Here is a tiny trained network, its code and every weight. The questions are about switching its units off for an input and a target symbol, where a switched-off unit gives its printed mean instead of its output.

import numpy as np


def w(rows, s, z=0):
    codes = np.array(rows[::2]) - 128.0
    scale = np.full(codes.shape[1], s)
    scale[-1] = z or s
    return codes * scale


def f(y):
    return np.maximum(y, 0)


def softmax(a):
    e = np.exp(a - a.max(-1, keepdims=True))
    return e / e.sum(-1, keepdims=True)


def log_softmax(a):
    a = a - a.max(-1, keepdims=True)
    return a - np.log(np.exp(a).sum(-1, keepdims=True))


def net(x, mask):
    ids = ['ΓΔΣΦΨΩαβεζθλμπτ'.index(c) for c in x.split()]
    T = len(ids)
    res = E[ids] + P[:T]
    r = res
    for j in range(2):
        rows = slice(2 * j, 2 * j + 2)
        q, k, v = (r @ M[0][rows].T for M in (Q, K, V))
        z = softmax(np.where(np.tri(T) > 0, q @ k.T / 2**0.5, -1e9)) @ v
        o = O[0][rows]
        res = res + np.where(mask[j], z, o[:, -1]) @ o[:, :-1]
    y = f(res @ A[0][:, :-1].T + A[0][:, -1])
    res = res + np.where(mask[2:14], y, B[0][:, -1]) @ B[0][:, :-1]
    return log_softmax(res[-1] @ U[:, :-1].T + U[:, -1])


Q, K, V, O, A, B = {}, {}, {}, {}, {}, {}
E = w([
[118,187,53,144,103,106,103,106,175,110,144],'Γ',
[78,148,82,182,117,100,144,124,195,114,155],'Δ',
[104,100,161,125,136,139,145,163,223,170,149],'Σ',
[78,109,157,147,143,117,155,144,150,132,186],'Φ',
[155,117,70,56,165,93,115,147,145,161,162],'Ψ',
[166,80,214,105,141,187,95,148,163,149,112],'Ω',
[137,117,216,133,143,165,98,123,96,109,148],'α',
[136,108,2,40,148,130,109,173,123,129,92],'β',
[216,102,113,70,150,151,113,147,165,157,80],'ε',
[166,121,160,60,174,134,72,159,116,130,115],'ζ',
[167,123,72,105,155,88,118,109,79,106,142],'θ',
[161,50,89,89,138,101,180,147,174,167,106],'λ',
[104,115,158,170,133,119,153,137,162,107,54],'μ',
[163,124,162,153,150,116,97,85,96,80,80],'π',
[88,143,135,147,153,78,148,95,69,91,106],'τ',
],0.0058)
P = w([
[121,119,102,109,126,239,130,138,189,27,178],'0',
[151,135,132,172,31,105,62,215,106,161,138],'1',
[85,182,100,166,254,202,120,121,123,198,105],'2',
[138,99,144,62,141,109,143,93,185,19,147],'3',
[158,104,157,160,65,33,92,178,86,188,93],'4',
[79,146,122,125,254,137,150,64,101,218,53],'5',
[129,83,178,29,140,45,172,43,165,46,91],'6',
],0.0056)
Q[0] = w([
[142,138,93,199,72,166,102,182,35,222,121],'head 0',
[89,136,141,75,226,137,145,53,184,97,115],'head 0',
[172,126,120,178,3,124,106,196,58,186,135],'head 1',
[131,103,157,58,119,105,154,101,187,40,155],'head 1',
],0.038)
K[0] = w([
[112,131,109,116,106,142,97,176,166,129,192],'head 0',
[116,104,165,108,108,7,85,118,123,189,101],'head 0',
[97,138,58,119,117,252,118,165,133,93,164],'head 1',
[104,111,102,95,147,124,151,142,55,129,41],'head 1',
],0.03)
V[0] = w([
[170,150,208,154,139,173,77,107,45,72,80],'head 0',
[193,110,110,44,149,131,99,127,82,166,190],'head 0',
[168,156,2,100,121,85,105,114,114,114,88],'head 1',
[195,101,141,95,132,177,110,162,191,151,44],'head 1',
],0.028)
O[0] = w([
[251,144,118,166,166,151,93,115,78,93,132,96],'head 0',
[146,213,167,157,163,115,180,187,183,122,119,32],'head 0',
[104,76,52,122,178,194,133,210,122,121,120,1],'head 1',
[142,146,115,65,212,82,54,114,148,95,125,152],'head 1',
],0.012,0.0061)
A[0] = w([
[120,144,102,92,205,180,175,75,171,59,126,36],'neuron 0',
[127,213,131,174,184,126,136,175,111,225,112,39],'neuron 1',
[60,149,121,93,207,217,157,41,154,142,108,3],'neuron 2',
[178,111,158,158,56,80,142,197,89,131,130,49],'neuron 3',
[171,138,112,108,139,222,217,39,117,97,146,50],'neuron 4',
[133,143,105,141,224,157,97,139,92,185,110,223],'neuron 5',
[114,160,128,184,102,130,95,139,64,248,100,83],'neuron 6',
[163,155,105,173,153,156,121,96,96,235,119,158],'neuron 7',
[113,131,98,177,217,193,128,160,110,192,111,127],'neuron 8',
[111,163,147,58,152,139,130,102,150,129,141,131],'neuron 9',
[103,131,84,125,163,246,183,89,100,153,133,60],'neuron 10',
[86,125,88,119,162,210,159,141,126,152,107,70],'neuron 11',
],0.013,0.0034)
B[0] = w([
[137,95,190,117,95,153,78,142,88,219,143,223],'neuron 0',
[150,47,176,116,106,141,81,157,119,47,86,171],'neuron 1',
[166,151,85,71,105,181,129,123,214,76,168,210],'neuron 2',
[134,202,97,119,59,147,81,145,122,88,105,207],'neuron 3',
[129,89,140,89,141,49,193,181,182,99,125,201],'neuron 4',
[77,157,99,179,108,67,83,123,196,123,156,240],'neuron 5',
[184,94,120,83,182,139,119,172,160,189,149,245],'neuron 6',
[76,107,146,179,149,206,163,111,101,134,153,204],'neuron 7',
[156,162,126,42,107,101,206,53,68,135,122,191],'neuron 8',
[100,152,116,138,163,145,164,122,84,126,77,253],'neuron 9',
[156,135,113,166,104,146,72,122,127,166,3,178],'neuron 10',
[132,156,138,216,180,99,135,175,77,113,202,179],'neuron 11',
],0.017,0.0069)
U = w([
[82,35,145,74,177,185,182,158,184,206,182,186],'Γ',
[6,154,201,174,42,72,218,56,116,161,121,196],'Δ',
[110,108,135,185,180,75,178,188,40,208,102,171],'Σ',
[189,108,68,152,137,253,68,186,100,124,125,101],'Φ',
[96,154,123,85,151,120,170,176,114,71,221,126],'Ψ',
[70,130,187,192,172,121,67,167,117,161,79,76],'Ω',
[200,196,208,155,137,193,127,75,84,120,94,119],'α',
[162,13,113,51,130,132,67,51,29,104,123,141],'β',
[82,182,84,88,193,137,159,107,182,89,57,116],'ε',
[132,62,114,111,101,126,162,205,161,52,42,178],'ζ',
[178,76,168,184,186,64,120,158,217,88,183,128],'θ',
[54,116,52,207,90,154,88,115,186,88,183,129],'λ',
[183,233,88,134,183,72,151,101,122,147,155,104],'μ',
[168,183,129,51,48,84,81,141,195,199,109,3],'π',
[226,165,167,103,129,99,193,112,139,35,170,123],'τ',
],0.0042,0.004)

Each question gives the input, a string of symbols that net reads in full, and the target symbol t.
The units are the heads (2 rows each of Q, K, V and O) and the neurons (one row each of A and B). Each row of codes is followed by its name. A weight is (code - 128) times the scale printed after its matrix; where a second scale follows, it is the last column's (O, A, B and U).
mask holds one flag per unit, heads first, then neurons. A switched-off unit (its flag False) gives its mean, the last column of its rows in O or B, instead of its output. The means were averaged over made-up inputs and are rounded, as every weight is.
A unit's drop is (log p(t) with every unit on - log p(t) with that unit switched off) / (log p(t) with every unit on - log p(t) with every unit switched off).
The circuit of an input: a set's keep is (log p(t) with only the set's units on - log p(t) with every unit switched off) / (log p(t) with every unit on - log p(t) with every unit switched off). Starting from the 12 units with the biggest drops (on a tie, the unit counted first), units are removed one at a time, each time the one whose removal leaves the highest keep (on an exact tie, the one counted first), for as long as the keep stays at least 0.8.
units of the circuit, in order: the units of the circuit, biggest drop first
unit that matters most: the unit with the biggest drop
k most important neurons: the k neurons with the biggest drops, biggest first
which heads matter: for each layer, one digit per head in row order, 1 if its drop is at least 0.15 and else 0, layers parted by /
input Σ Φ ζ Φ, target Ω: unit that matters most	head 1
input Φ Δ μ τ β μ, target ζ: which heads matter	10
input λ α τ Φ Γ Φ, target μ: which heads matter	01
input Φ Δ Φ τ Φ Φ Σ, target Δ: units of the circuit, in order	(head 1; neuron 6)
input Γ ε Φ β, target π: which heads matter	11
input Δ ε μ, target π: units of the circuit, in order	(head 1; neuron 5; neuron 0; neuron 8)
input λ Σ τ, target ε: which heads matter	11
input μ ζ ζ, target β: which heads matter	11
input Σ Γ ε, target μ: units of the circuit, in order	(neuron 8; neuron 11; head 1; neuron 5)
input Φ μ Σ θ Γ λ, target μ: units of the circuit, in order	(neuron 11; neuron 8; head 1; neuron 5)
input Φ Φ μ Δ Φ, target π: units of the circuit, in order	(head 1; neuron 3; neuron 6)
input Φ α μ, target θ: units of the circuit, in order	(head 0; neuron 4; neuron 5)
input μ β Φ Φ π Δ, target Δ: 4 most important neurons	(neuron 8; neuron 5; neuron 7; neuron 6)
input Φ Φ Φ Φ Φ Δ, target Γ: unit that matters most	head 1
input Γ Σ Φ μ Σ π Σ, target θ: units of the circuit, in order	(head 0; neuron 4; neuron 5; head 1)
input μ τ α μ μ, target β: which heads matter	10
input Φ Φ Φ τ β ζ, target ζ: which heads matter	10
input Φ Φ Φ, target Γ: which heads matter	01
input β Φ Δ Γ β, target Ψ: units of the circuit, in order	(head 1; head 0; neuron 11; neuron 2)
input ζ Φ μ Γ π Γ, target Δ: which heads matter	11
input Δ Φ Φ Γ τ τ Φ, target ζ: which heads matter	11
input Γ Γ ε τ Φ, target Σ: units of the circuit, in order	(head 1; neuron 11; neuron 2)
